Below are the code and all the weights of a small trained network. Each question names an input and a class and asks about switching units off, where a switched-off unit gives its printed mean instead of its output.

import numpy as np


def w(rows, s, z=0):
    codes = np.array(rows[::2]) - 128.0
    scale = np.full(codes.shape[1], s)
    scale[-1] = z or s
    return codes * scale


def norm(h):
    return h / np.sqrt((h * h).mean(-1, keepdims=True) + 1e-5)


def f(y):
    return np.maximum(y, 0)


def log_softmax(a):
    a = a - a.max(-1, keepdims=True)
    return a - np.log(np.exp(a).sum(-1, keepdims=True))


def net(x, mask):
    res = np.array(x, float).reshape(1, 6) / 4 @ E
    u = 0
    for l in range(4):
        y = f(norm(res) @ A[l][:, :-1].T + A[l][:, -1])
        res = res + np.where(mask[u : u + 5], y, B[l][:, -1]) @ B[l][:, :-1]
        u += 5
    return log_softmax(norm(res)[-1] @ U[:, :-1].T + U[:, -1])


A, B = {}, {}
E = w([
[124,127,124],'x0',
[131,123,131],'x1',
[97,251,110],'x2',
[18,105,253],'x3',
[125,130,123],'x4',
[129,129,131],'x5',
],0.0019)
A[0] = w([
[122,131,113,90],'0.n0',
[68,204,2,243],'0.n1',
[104,105,157,171],'0.n2',
[201,155,100,200],'0.n3',
[98,117,187,252],'0.n4',
],0.0033,0.002)
B[0] = w([
[187,178,72,128],'0.n0',
[210,61,211,251],'0.n1',
[187,109,61,183],'0.n2',
[124,87,195,206],'0.n3',
[250,42,76,242],'0.n4',
],0.0026)
A[1] = w([
[120,255,119,224],'1.n0',
[216,84,203,173],'1.n1',
[164,125,170,115],'1.n2',
[116,131,54,154],'1.n3',
[180,183,186,7],'1.n4',
],0.0044,0.002)
B[1] = w([
[186,5,220,165],'1.n0',
[19,228,74,253],'1.n1',
[186,201,94,163],'1.n2',
[56,94,144,137],'1.n3',
[131,205,228,148],'1.n4',
],0.0034,0.0047)
A[2] = w([
[133,41,114,172],'2.n0',
[9,136,203,128],'2.n1',
[60,209,178,86],'2.n2',
[6,79,192,173],'2.n3',
[25,127,163,2],'2.n4',
],0.0023,0.0014)
B[2] = w([
[173,179,152,197],'2.n0',
[148,147,86,230],'2.n1',
[214,55,188,195],'2.n2',
[154,227,3,248],'2.n3',
[35,49,87,155],'2.n4',
],0.002,0.0016)
A[3] = w([
[151,44,151,171],'3.n0',
[1,110,188,92],'3.n1',
[181,152,117,253],'3.n2',
[68,140,97,194],'3.n3',
[97,46,57,139],'3.n4',
],0.0057,0.0016)
B[3] = w([
[160,172,213,180],'3.n0',
[147,72,2,210],'3.n1',
[3,87,107,240],'3.n2',
[147,194,122,220],'3.n3',
[119,160,195,253],'3.n4',
],0.0047,0.0027)
U = w([
[97,155,116,251],'0',
[143,49,20,144],'1',
[171,81,253,59],'2',
[96,173,117,25],'3',
],0.0076,0.0022)

Each question gives the input, the list of numbers given to net, and the class t.
The units are the neurons (one row each of A and B). Each row of codes is followed by its name. A weight is (code - 128) times the scale printed after its matrix; where a second scale follows, it is the last column's (A, B and U).
mask holds one flag per neuron, layer by layer. A switched-off neuron (its flag False) gives its mean, the last column of its row in B, instead of its output. The means were averaged over made-up inputs and are rounded, as every weight is.
A unit's drop is (log p(t) with every unit on - log p(t) with that unit switched off) / (log p(t) with every unit on - log p(t) with every unit switched off).
The circuit of an input: a set's keep is (log p(t) with only the set's units on - log p(t) with every unit switched off) / (log p(t) with every unit on - log p(t) with every unit switched off). Starting from the 12 units with the biggest drops (on a tie, the unit counted first), units are removed one at a time, each time the one whose removal leaves the highest keep (on an exact tie, the one counted first), for as long as the keep stays at least 0.8.
circuit, biggest first: the units of the circuit, biggest drop first
top k neurons: the k neurons with the biggest drops, biggest first
k most important neurons of layer l: the k neurons of layer l with the biggest drops, biggest first
drop of u: that unit's drop, to one decimal
input [-5,-4,7,4,6,-7], class 2: circuit, biggest first : (1.n0; 1.n1)
input [-4,-7,5,-3,3,8], class 2: circuit, biggest first : (0.n4; 1.n0; 2.n3)
input [-4,-7,5,5,0,4], class 1: 2 most important neurons of layer 3 : (3.n4; 3.n0)
input [-2,7,8,1,0,-2], class 2: circuit, biggest first : (1.n0)
input [-4,-2,-7,7,-1,6], class 1: top 2 neurons : (3.n1; 1.n0)
input [6,-6,8,-7,-1,-7], class 2: 4 most important neurons of layer 1 : (1.n0; 1.n1; 1.n2; 1.n3)
input [3,-3,1,8,5,-1], class 1: top 2 neurons : (3.n1; 1.n1)
input [-5,0,-6,7,-1,4], class 1: top 2 neurons : (3.n1; 1.n0)
input [8,-8,8,-6,3,3], class 2: top 2 neurons : (0.n4; 1.n0)
input [1,5,7,-6,6,-8], class 2: 2 most important neurons of layer 2 : (2.n3; 2.n1)
input [7,-5,6,8,-4,4], class 1: top 2 neurons : (3.n1; 1.n1)
input [8,1,-4,8,3,0], class 1: 2 most important neurons of layer 3 : (3.n1; 3.n2)
input [6,8,-5,-4,-1,-5], class 3: top 2 neurons : (1.n0; 0.n4)
input [0,2,0,5,3,2], class 1: circuit, biggest first : (3.n1)
input [-3,6,-8,-6,7,5], class 2: 2 most important neurons of layer 1 : (1.n2; 1.n3)
input [-2,5,8,2,1,-8], class 2: top 2 neurons : (1.n0; 1.n1)
input [-2,0,4,7,5,-6], class 1: top 2 neurons : (3.n1; 1.n1)
input [-6,-8,-5,3,-5,4], class 3: 2 most important neurons of layer 2 : (2.n3; 2.n2)
input [1,5,7,-5,5,-2], class 2: 2 most important neurons of layer 0 : (0.n4; 0.n2)
input [3,-1,8,-6,-7,-4], class 2: 2 most important neurons of layer 3 : (3.n1; 3.n3)
input [-7,8,2,7,-6,0], class 1: drop of 3.n1 : 0.6
input [4,7,-4,-4,8,-8], class 0: drop of 0.n4 : 0.2
input [-5,7,8,2,1,-5], class 2: drop of 1.n0 : 0.4
